Below are the code and all the weights of a small trained network. Each question names an input and a class and asks about switching units off, where a switched-off unit gives its printed mean instead of its output.

import numpy as np


def w(rows, s, z=0):
    codes = np.array(rows[::2]) - 128.0
    scale = np.full(codes.shape[1], s)
    scale[-1] = z or s
    return codes * scale


def f(y):
    return np.maximum(y, 0)


def log_softmax(a):
    a = a - a.max(-1, keepdims=True)
    return a - np.log(np.exp(a).sum(-1, keepdims=True))


def net(x, mask):
    res = np.array(x, float).reshape(1, 8) / 4 @ E
    y = f(res @ A[0][:, :-1].T + A[0][:, -1])
    res = res + np.where(mask, y, B[0][:, -1]) @ B[0][:, :-1]
    return log_softmax(res[-1] @ U[:, :-1].T + U[:, -1])


A, B = {}, {}
E = w([
[126,134,36,110,82,200,101,100,41,87,55],'x0',
[102,143,183,2,142,197,168,211,142,83,120],'x1',
[131,123,129,127,120,125,125,132,129,127,123],'x2',
[127,120,126,117,124,126,117,129,130,132,131],'x3',
[132,126,134,123,129,122,122,127,121,125,130],'x4',
[126,27,111,107,77,136,234,92,135,40,190],'x5',
[131,124,124,128,132,127,125,132,125,127,131],'x6',
[129,124,131,129,121,129,125,135,126,127,128],'x7',
],0.013)
A[0] = w([
[120,183,185,102,192,103,106,218,173,180,113,146],'n1',
[151,46,55,222,95,47,133,1,116,144,151,180],'n2',
[115,228,157,101,207,175,68,218,95,190,37,156],'n3',
[129,116,217,149,186,36,147,158,254,152,208,254],'n4',
[139,183,82,224,149,70,22,84,96,223,97,179],'n5',
[147,190,98,220,168,47,30,83,111,224,74,172],'n6',
],0.0063,0.0069)
B[0] = w([
[114,160,173,139,133,135,98,185,192,172,146,196],'n1',
[163,147,88,190,99,105,113,57,121,131,158,249],'n2',
[146,185,117,127,173,144,72,141,111,137,59,227],'n3',
[131,112,224,138,181,1,178,127,171,198,192,252],'n4',
[117,73,124,84,113,162,184,159,129,69,139,252],'n5',
[93,49,175,43,117,140,197,150,143,71,152,253],'n6',
],0.0094,0.016)
U = w([
[116,79,172,68,140,100,184,165,157,116,181,158],'0',
[112,91,86,51,96,222,156,134,79,57,102,248],'1',
[132,206,171,144,172,108,64,184,165,194,127,107],'2',
[140,202,89,107,159,177,23,158,66,127,50,95],'3',
[166,122,128,254,142,52,135,61,124,171,166,5],'4',
[156,139,34,230,70,148,91,59,75,112,133,113],'5',
],0.0092,0.0031)

Each question gives the input, the list of numbers given to net, and the class t.
The units are the neurons (one row each of A and B). Each row of codes is followed by its name. A weight is (code - 128) times the scale printed after its matrix; where a second scale follows, it is the last column's (A, B and U).
mask holds one flag per neuron, in row order. A switched-off neuron (its flag False) gives its mean, the last column of its row in B, instead of its output. The means were averaged over made-up inputs and are rounded, as every weight is.
A unit's drop is (log p(t) with every unit on - log p(t) with that unit switched off) / (log p(t) with every unit on - log p(t) with every unit switched off).
The circuit of an input: a set's keep is (log p(t) with only the set's units on - log p(t) with every unit switched off) / (log p(t) with every unit on - log p(t) with every unit switched off). Starting from all 6 units, units are removed one at a time, each time the one whose removal leaves the highest keep (on an exact tie, the one counted first), for as long as the keep stays at least 0.8.
units of the circuit, in order: the units of the circuit, biggest drop first
most important unit: the unit with the biggest drop
k most important neurons: the k neurons with the biggest drops, biggest first
drop when u is switched off: that unit's drop, to one decimal
input [0,4,-4,1,-8,0,2,4], class 2: most important neuron => (n6)
input [1,-8,-8,5,-8,-4,5,-8], class 1: units of the circuit, in order => (n4 n5)
input [-8,7,6,1,-7,0,4,4], class 2: units of the circuit, in order => (n6 n5)
input [4,2,7,-7,0,2,-5,-8], class 1: 3 most important neurons => (n4 n2 n3)
input [-4,3,2,-7,3,0,0,-1], class 2: 3 most important neurons => (n6 n5 n1)
input [5,-6,-4,1,0,4,-8,2], class 5: units of the circuit, in order => (n4 n2)
input [2,6,-4,3,3,-8,-7,-6], class 3: 2 most important neurons => (n4 n3)
input [-7,0,2,5,4,-6,-1,-3], class 0: 4 most important neurons => (n6 n5 n4 n2)
input [1,-6,6,-5,-6,3,3,8], class 5: 2 most important neurons => (n4 n2)
input [4,2,1,-8,0,-6,4,4], class 3: 2 most important neurons => (n3 n4)
input [1,5,-3,1,3,3,-3,-2], class 1: 2 most important neurons => (n4 n1)
input [0,-5,-2,-1,-6,0,2,-2], class 0: 3 most important neurons => (n6 n5 n3)
input [8,-7,8,-8,-3,0,2,-8], class 1: 2 most important neurons => (n6 n5)
input [0,7,-3,4,5,-5,-4,-7], class 2: most important unit => n1
input [-1,7,7,-2,-3,-6,2,5], class 2: drop when n1 is switched off => 0.3
input [-7,-5,1,0,8,-7,0,-1], class 0: drop when n6 is switched off => 0.1
input [3,-6,1,0,-4,0,-1,-8], class 1: drop when n6 is switched off => 0.6
input [3,1,0,1,5,-2,-8,-7], class 3: drop when n5 is switched off => 0.2
